Below are the code and all the weights of a small trained network. Each question names an input and a class and asks about switching units off, where a switched-off unit gives its printed mean instead of its output.

import numpy as np


def w(rows, s, z=0):
    codes = np.array(rows[::2]) - 128.0
    scale = np.full(codes.shape[1], s)
    scale[-1] = z or s
    return codes * scale


def norm(h):
    return h / np.sqrt((h * h).mean(-1, keepdims=True) + 1e-5)


def f(y):
    return np.maximum(y, 0)


def log_softmax(a):
    a = a - a.max(-1, keepdims=True)
    return a - np.log(np.exp(a).sum(-1, keepdims=True))


def net(x, mask):
    res = np.array(x, float).reshape(1, 5) / 4 @ E
    u = 0
    for l in range(2):
        y = f(norm(res) @ A[l][:, :-1].T + A[l][:, -1])
        res = res + np.where(mask[u : u + 4], y, B[l][:, -1]) @ B[l][:, :-1]
        u += 4
    return log_softmax(norm(res)[-1] @ U[:, :-1].T + U[:, -1])


A, B = {}, {}
E = w([
[86,22,181,54,144,56,146,167],'x0',
[86,154,138,80,151,255,123,147],'x1',
[145,189,87,127,60,158,191,162],'x2',
[165,145,123,57,83,81,64,142],'x3',
[99,191,146,121,84,141,97,80],'x4',
],0.0072)
A[0] = w([
[134,224,69,58,69,109,174,165,59],'0.n1',
[90,54,164,77,174,134,197,131,90],'0.n2',
[142,252,73,254,73,67,178,130,2],'0.n3',
[106,67,145,134,180,194,210,227,21],'0.n4',
],0.0056,0.0051)
B[0] = w([
[177,105,203,115,94,158,149,183,218],'0.n1',
[80,130,124,153,135,127,154,105,250],'0.n2',
[175,124,138,146,76,115,212,24,255],'0.n3',
[147,136,11,55,166,151,210,139,215],'0.n4',
],0.011,0.003)
A[1] = w([
[155,81,100,247,173,72,129,155,40],'1.n1',
[152,255,149,159,182,224,95,111,3],'1.n2',
[135,66,123,112,95,22,109,194,63],'1.n3',
[135,195,90,191,113,213,104,128,91],'1.n4',
],0.0077,0.0055)
B[1] = w([
[153,67,133,255,111,143,149,227,209],'1.n1',
[85,191,86,157,168,219,89,121,231],'1.n2',
[137,172,96,130,174,159,66,127,240],'1.n3',
[99,221,105,112,121,155,40,36,253],'1.n4',
],0.0095,0.0034)
U = w([
[146,49,117,238,170,63,136,193,141],'0',
[165,145,171,63,17,154,150,228,105],'1',
[74,79,62,75,204,169,238,173,159],'2',
[105,221,99,137,135,208,93,86,175],'3',
[144,120,127,63,158,38,25,138,108],'4',
[203,169,115,195,33,96,209,45,194],'5',
[4,73,230,113,154,113,121,103,4],'6',
],0.015,0.0029)

Each question gives the input, the list of numbers given to net, and the class t.
The units are the neurons (one row each of A and B). Each row of codes is followed by its name. A weight is (code - 128) times the scale printed after its matrix; where a second scale follows, it is the last column's (A, B and U).
mask holds one flag per neuron, layer by layer. A switched-off neuron (its flag False) gives its mean, the last column of its row in B, instead of its output. The means were averaged over made-up inputs and are rounded, as every weight is.
A unit's drop is (log p(t) with every unit on - log p(t) with that unit switched off) / (log p(t) with every unit on - log p(t) with every unit switched off).
The circuit of an input: a set's keep is (log p(t) with only the set's units on - log p(t) with every unit switched off) / (log p(t) with every unit on - log p(t) with every unit switched off). Starting from all 8 units, units are removed one at a time, each time the one whose removal leaves the highest keep (on an exact tie, the one counted first), for as long as the keep stays at least 0.8.
units of the circuit, in order: the units of the circuit, biggest drop first
k most important neurons: the k neurons with the biggest drops, biggest first
k most important neurons of layer l: the k neurons of layer l with the biggest drops, biggest first
drop when u is switched off: that unit's drop, to one decimal
input [-2,-7,-8,8,-5], class 0: units of the circuit, in order -> [1.n1]
input [-3,-3,-8,-2,4], class 0: 2 most important neurons of layer 1 -> [1.n1; 1.n4]
input [1,1,5,-1,7], class 5: 2 most important neurons of layer 0 -> [0.n3; 0.n1]
input [0,2,-6,-2,3], class 6: 3 most important neurons -> [1.n4; 1.n3; 0.n4]
input [1,-1,8,3,8], class 1: 2 most important neurons of layer 0 -> [0.n1; 0.n2]
input [4,2,-5,-8,4], class 2: 2 most important neurons -> [0.n4; 1.n4]
input [4,-1,4,-2,3], class 1: units of the circuit, in order -> [0.n1; 0.n3]
input [3,-8,6,6,-7], class 0: 3 most important neurons -> [1.n4; 1.n1; 0.n4]
input [-3,3,-1,5,-8], class 2: 2 most important neurons -> [1.n4; 1.n3]
input [-2,2,4,7,6], class 1: 2 most important neurons of layer 0 -> [0.n1; 0.n2]
input [-2,-6,-4,1,2], class 0: drop when 1.n1 is switched off -> 0.4
input [2,0,5,2,0], class 1: drop when 0.n3 is switched off -> 0.0
input [1,2,1,8,8], class 1: drop when 0.n1 is switched off -> 0.1
input [5,-4,2,3,3], class 4: units of the circuit, in order -> [1.n3]
